Below are the code and all the weights of a small trained network. Each question names an input and a target symbol and asks about switching units off, where a switched-off unit gives its printed mean instead of its output.

import numpy as np


def w(rows, s, z=0):
    codes = np.array(rows[::2]) - 128.0
    scale = np.full(codes.shape[1], s)
    scale[-1] = z or s
    return codes * scale


def f(y):
    return y / 2 * (1 + np.tanh(0.7978845608 * (y + 0.044715 * y**3)))


def softmax(a):
    e = np.exp(a - a.max(-1, keepdims=True))
    return e / e.sum(-1, keepdims=True)


def log_softmax(a):
    a = a - a.max(-1, keepdims=True)
    return a - np.log(np.exp(a).sum(-1, keepdims=True))


def net(x, mask):
    ids = ['ΔΘΛΨζηξστ'.index(c) for c in x.split()]
    T = len(ids)
    res = E[ids] + P[:T]
    r = res
    for j in range(3):
        rows = slice(3 * j, 3 * j + 3)
        q, k, v = (r @ M[0][rows].T for M in (Q, K, V))
        z = softmax(np.where(np.tri(T) > 0, q @ k.T / 3**0.5, -1e9)) @ v
        o = O[0][rows]
        res = res + np.where(mask[j], z, o[:, -1]) @ o[:, :-1]
    y = f(res @ A[0][:, :-1].T + A[0][:, -1])
    res = res + np.where(mask[3:27], y, B[0][:, -1]) @ B[0][:, :-1]
    return log_softmax(res[-1] @ U[:, :-1].T + U[:, -1])


Q, K, V, O, A, B = {}, {}, {}, {}, {}, {}
E = w([
[94,137,190,115,45,165,69],'Δ',
[92,109,145,127,96,73,49],'Θ',
[109,151,193,37,98,147,137],'Λ',
[183,135,83,191,156,218,43],'Ψ',
[131,135,198,92,95,132,58],'ζ',
[93,202,164,153,61,174,154],'η',
[182,52,59,80,37,142,122],'ξ',
[117,154,48,158,24,169,245],'σ',
[237,175,118,204,73,57,145],'τ',
],0.012)
P = w([
[106,52,171,64,129,108,164],'0',
[164,107,243,100,51,128,193],'1',
[172,118,216,100,60,134,186],'2',
[171,75,212,177,127,76,228],'3',
[150,102,126,177,129,119,167],'4',
[128,133,154,147,119,153,146],'5',
[67,187,116,68,54,153,48],'6',
[121,161,3,141,125,119,91],'7',
[91,174,2,39,130,72,59],'8',
[84,206,100,29,63,170,41],'9',
],0.0069)
Q[0] = w([
[160,73,181,183,162,169,165],'h0',
[147,123,145,183,97,43,160],'h0',
[163,174,145,94,10,93,117],'h0',
[96,195,114,151,114,153,137],'h1',
[120,103,202,101,33,113,86],'h1',
[147,118,169,159,181,92,211],'h1',
[116,122,171,119,56,182,181],'h2',
[116,183,102,119,63,166,114],'h2',
[141,116,71,113,122,134,143],'h2',
],0.011)
K[0] = w([
[166,17,182,112,159,63,231],'h0',
[234,197,209,158,178,230,113],'h0',
[223,211,16,186,199,139,88],'h0',
[139,196,150,86,206,91,68],'h1',
[185,176,22,254,168,166,153],'h1',
[228,94,250,137,51,142,139],'h1',
[157,99,55,209,195,249,199],'h2',
[34,107,29,143,210,219,100],'h2',
[97,115,157,178,138,168,54],'h2',
],0.0072)
V[0] = w([
[164,107,108,122,121,48,150],'h0',
[91,7,64,106,92,162,122],'h0',
[79,142,188,41,152,163,48],'h0',
[204,88,105,105,96,127,146],'h1',
[160,85,155,153,162,108,59],'h1',
[144,61,152,144,185,67,85],'h1',
[148,112,162,34,121,157,138],'h2',
[135,95,80,114,106,147,155],'h2',
[127,168,132,92,83,82,178],'h2',
],0.012)
O[0] = w([
[101,153,21,49,93,95,79,203],'h0',
[133,52,138,146,2,69,192,49],'h0',
[173,159,201,93,115,151,200,1],'h0',
[179,95,67,113,99,92,80,199],'h1',
[178,171,152,99,106,31,156,117],'h1',
[158,198,110,71,102,27,160,100],'h1',
[210,103,106,35,161,206,172,136],'h2',
[72,54,74,120,104,125,105,131],'h2',
[68,157,113,87,148,190,188,197],'h2',
],0.0092,0.0094)
A[0] = w([
[120,168,91,61,115,128,138,62],'n0',
[171,245,156,60,149,63,168,152],'n1',
[166,114,204,210,76,150,172,136],'n2',
[224,146,136,176,115,112,159,171],'n3',
[139,159,90,182,126,221,79,137],'n4',
[52,121,178,108,111,82,183,168],'n5',
[137,83,86,47,175,129,198,58],'n6',
[112,180,64,135,132,99,135,48],'n7',
[200,170,122,97,179,126,75,125],'n8',
[184,115,186,213,133,95,121,253],'n9',
[49,154,146,113,106,112,230,99],'n10',
[146,52,61,97,104,89,96,78],'n11',
[214,135,193,101,168,138,153,71],'n12',
[111,84,93,82,209,199,132,124],'n13',
[171,95,165,61,97,126,153,188],'n14',
[63,199,118,115,117,146,170,70],'n15',
[127,162,164,139,253,172,140,146],'n16',
[125,194,244,101,158,160,65,210],'n17',
[114,156,93,174,57,153,89,55],'n18',
[87,89,189,121,166,136,21,184],'n19',
[148,82,146,106,108,144,169,173],'n20',
[59,158,158,90,206,142,138,165],'n21',
[155,45,183,145,127,140,212,57],'n22',
[187,62,86,95,144,87,105,162],'n23',
],0.0073,0.0052)
B[0] = w([
[120,62,113,232,188,149,86,163],'n0',
[227,110,79,134,80,105,216,164],'n1',
[138,171,95,39,211,76,81,140],'n2',
[112,66,148,100,128,127,100,135],'n3',
[103,138,161,79,97,68,163,244],'n4',
[145,96,224,232,80,113,70,131],'n5',
[193,179,88,200,162,126,74,129],'n6',
[162,78,186,140,116,163,153,194],'n7',
[71,71,120,119,151,118,179,202],'n8',
[83,87,146,115,204,51,85,134],'n9',
[155,33,111,254,150,166,62,132],'n10',
[123,208,192,137,163,140,153,215],'n11',
[156,70,68,151,220,172,108,140],'n12',
[172,159,129,157,74,42,106,192],'n13',
[142,171,159,94,60,161,130,151],'n14',
[93,119,70,187,186,120,98,130],'n15',
[121,200,99,192,75,93,145,137],'n16',
[110,128,128,103,238,58,236,163],'n17',
[173,119,144,103,152,99,137,187],'n18',
[122,113,36,166,132,136,220,203],'n19',
[95,150,223,156,170,188,66,141],'n20',
[136,162,130,234,174,99,105,149],'n21',
[138,114,107,94,142,60,27,141],'n22',
[25,164,163,147,109,160,130,196],'n23',
],0.0064,0.011)
U = w([
[109,95,167,96,134,166,97,5],'Δ',
[151,124,145,123,28,71,171,71],'Θ',
[172,124,121,139,115,180,122,97],'Λ',
[104,74,173,123,108,70,105,22],'Ψ',
[152,97,106,37,112,150,228,107],'ζ',
[65,160,195,165,153,152,201,143],'η',
[108,187,168,74,40,200,107,120],'ξ',
[104,2,111,194,91,187,145,165],'σ',
[130,202,1,53,97,79,99,211],'τ',
],0.005,0.0021)

Each question gives the input, a string of symbols that net reads in full, and the target symbol t.
The units are the heads (3 rows each of Q, K, V and O) and the neurons (one row each of A and B). Each row of codes is followed by its name. A weight is (code - 128) times the scale printed after its matrix; where a second scale follows, it is the last column's (O, A, B and U).
mask holds one flag per unit, heads first, then neurons. A switched-off unit (its flag False) gives its mean, the last column of its rows in O or B, instead of its output. The means were averaged over made-up inputs and are rounded, as every weight is.
A unit's drop is (log p(t) with every unit on - log p(t) with that unit switched off) / (log p(t) with every unit on - log p(t) with every unit switched off).
The circuit of an input: a set's keep is (log p(t) with only the set's units on - log p(t) with every unit switched off) / (log p(t) with every unit on - log p(t) with every unit switched off). Starting from the 12 units with the biggest drops (on a tie, the unit counted first), units are removed one at a time, each time the one whose removal leaves the highest keep (on an exact tie, the one counted first), for as long as the keep stays at least 0.8.
units of the circuit, in order: the units of the circuit, biggest drop first
top k neurons: the k neurons with the biggest drops, biggest first
heads that matter: for each layer, one digit per head in row order, 1 if its drop is at least 0.15 and else 0, layers parted by /
drop when u is switched off: that unit's drop, to one decimal
input Λ τ τ η ζ ξ ξ, target ξ: heads that matter -> 100
input τ τ τ σ, target τ: heads that matter -> 100
input τ ζ τ ξ ζ σ Δ Ψ τ τ, target Ψ: units of the circuit, in order -> h0, h2, n9
input ζ Λ ζ Θ, target ζ: units of the circuit, in order -> h0, h2
input η Λ η Θ, target η: units of the circuit, in order -> h0, h1
input Δ ξ Λ, target ξ: top 2 neurons -> n14, n20
input Δ Θ Θ ζ, target ζ: heads that matter -> 111
input ζ η ζ, target η: units of the circuit, in order -> h0, n17
input η Θ ζ, target η: units of the circuit, in order -> h1, h0
input Δ Θ ζ, target ζ: units of the circuit, in order -> h0, h2, n17
input Θ σ Θ η, target σ: heads that matter -> 101
input Δ σ Θ Δ η Λ, target η: heads that matter -> 110
input τ τ τ Θ, target τ: units of the circuit, in order -> h0
input η ζ τ τ η σ Θ, target σ: top 2 neurons -> n19, n11
input σ τ σ τ σ Δ Θ σ, target σ: heads that matter -> 111
input σ Θ η, target σ: top 2 neurons -> n11, n10
input τ τ τ Θ τ Λ Θ Θ Θ, target Θ: heads that matter -> 110
input Ψ Θ τ τ τ Θ τ σ ξ ζ, target σ: heads that matter -> 110
input ζ σ ζ, target σ: top 2 neurons -> n19, n11
input ξ ξ Θ, target ξ: heads that matter -> 101
input τ τ η, target τ: drop when h0 is switched off -> 0.5
input τ Θ τ τ Δ, target τ: drop when h0 is switched off -> 0.3
input Θ σ Λ, target σ: drop when h0 is switched off -> 0.2
input Θ ζ τ Ψ, target ζ: drop when n2 is switched off -> 0.0
input σ Θ ξ, target σ: top neuron -> n2
